Here is a tiny trained network, its code and every weight. The questions are about switching its units off for an input and a class, where a switched-off unit gives its printed mean instead of its output.

import numpy as np


def w(rows, s, z=0):
    codes = np.array(rows[::2]) - 128.0
    scale = np.full(codes.shape[1], s)
    scale[-1] = z or s
    return codes * scale


def f(y):
    return y / 2 * (1 + np.tanh(0.7978845608 * (y + 0.044715 * y**3)))


def log_softmax(a):
    a = a - a.max(-1, keepdims=True)
    return a - np.log(np.exp(a).sum(-1, keepdims=True))


def net(x, mask):
    res = np.array(x, float).reshape(1, 2) / 4 @ E
    y = f(res @ A[0][:, :-1].T + A[0][:, -1])
    res = res + np.where(mask, y, B[0][:, -1]) @ B[0][:, :-1]
    return log_softmax(res[-1] @ U[:, :-1].T + U[:, -1])


A, B = {}, {}
E = w([
[56,173,143,157,206,125,103,66,101,213,102,138],'x0',
[137,111,255,144,123,214,119,51,232,78,103,139],'x1',
],0.013)
A[0] = w([
[147,82,196,148,143,188,101,107,182,77,75,171,193],'n1',
[125,99,102,144,85,120,80,71,112,78,58,193,78],'n2',
[67,201,97,183,220,149,61,39,105,227,86,159,55],'n3',
[255,98,129,114,68,154,167,214,124,97,127,109,61],'n4',
[181,106,99,53,173,82,105,154,25,145,157,99,236],'n5',
[156,163,30,111,170,120,107,148,85,136,131,126,47],'n6',
[137,96,221,155,164,145,60,66,175,47,124,190,9],'n7',
[115,184,79,191,130,91,128,213,79,138,156,101,37],'n8',
[175,3,111,114,11,135,136,176,136,56,175,90,69],'n9',
],0.0086,0.015)
B[0] = w([
[112,179,88,118,113,114,159,150,137,201,120,103,228],'n1',
[78,81,103,138,95,123,164,116,103,89,161,144,124],'n2',
[140,179,222,169,139,57,127,159,75,42,182,185,202],'n3',
[129,133,165,185,163,124,134,122,64,52,163,161,173],'n4',
[118,146,127,110,126,162,156,132,148,184,101,71,251],'n5',
[4,40,77,156,104,164,131,113,141,104,143,166,163],'n6',
[6,4,38,101,107,177,137,85,151,64,112,159,170],'n7',
[39,55,59,178,102,174,116,59,175,86,98,182,167],'n8',
[143,152,170,160,174,95,119,145,89,87,184,142,189],'n9',
],0.017,0.019)
U = w([
[130,145,209,158,157,105,127,125,95,72,157,149,93],'0',
[80,96,77,128,103,148,134,117,162,136,115,133,49],'1',
[198,187,189,100,140,122,135,131,147,255,103,79,252],'2',
[150,95,129,121,108,130,66,115,121,105,108,140,101],'3',
],0.019,0.016)

Each question gives the input, the list of numbers given to net, and the class t.
The units are the neurons (one row each of A and B). Each row of codes is followed by its name. A weight is (code - 128) times the scale printed after its matrix; where a second scale follows, it is the last column's (A, B and U).
mask holds one flag per neuron, in row order. A switched-off neuron (its flag False) gives its mean, the last column of its row in B, instead of its output. The means were averaged over made-up inputs and are rounded, as every weight is.
A unit's drop is (log p(t) with every unit on - log p(t) with that unit switched off) / (log p(t) with every unit on - log p(t) with every unit switched off).
The circuit of an input: a set's keep is (log p(t) with only the set's units on - log p(t) with every unit switched off) / (log p(t) with every unit on - log p(t) with every unit switched off). Starting from all 9 units, units are removed one at a time, each time the one whose removal leaves the highest keep (on an exact tie, the one counted first), for as long as the keep stays at least 0.8.
circuit, biggest first: the units of the circuit, biggest drop first
most important unit: the unit with the biggest drop
top k neurons: the k neurons with the biggest drops, biggest first
drop when u is switched off: that unit's drop, to one decimal
input [-5,-5], class 0: top 4 neurons : n9, n4, n7, n1
input [0,3], class 2: most important unit : n8
input [5,-5], class 0: top 3 neurons : n3, n7, n1
input [-3,4], class 1: top 3 neurons : n3, n5, n7
input [-3,3], class 2: top 3 neurons : n3, n1, n8
input [-3,2], class 2: top 2 neurons : n3, n7
input [-7,-7], class 0: top 3 neurons : n9, n4, n7
input [-3,1], class 2: circuit, biggest first : n3, n7
input [-4,-3], class 0: top 2 neurons : n1, n4
input [-8,-7], class 0: top 2 neurons : n9, n4
input [-5,7], class 1: top 2 neurons : n7, n1
input [-1,6], class 1: drop when n1 is switched off : 0.0
input [3,2], class 2: drop when n4 is switched off : 0.2
input [0,6], class 1: circuit, biggest first : n7
input [2,-3], class 2: drop when n7 is switched off : 0.6
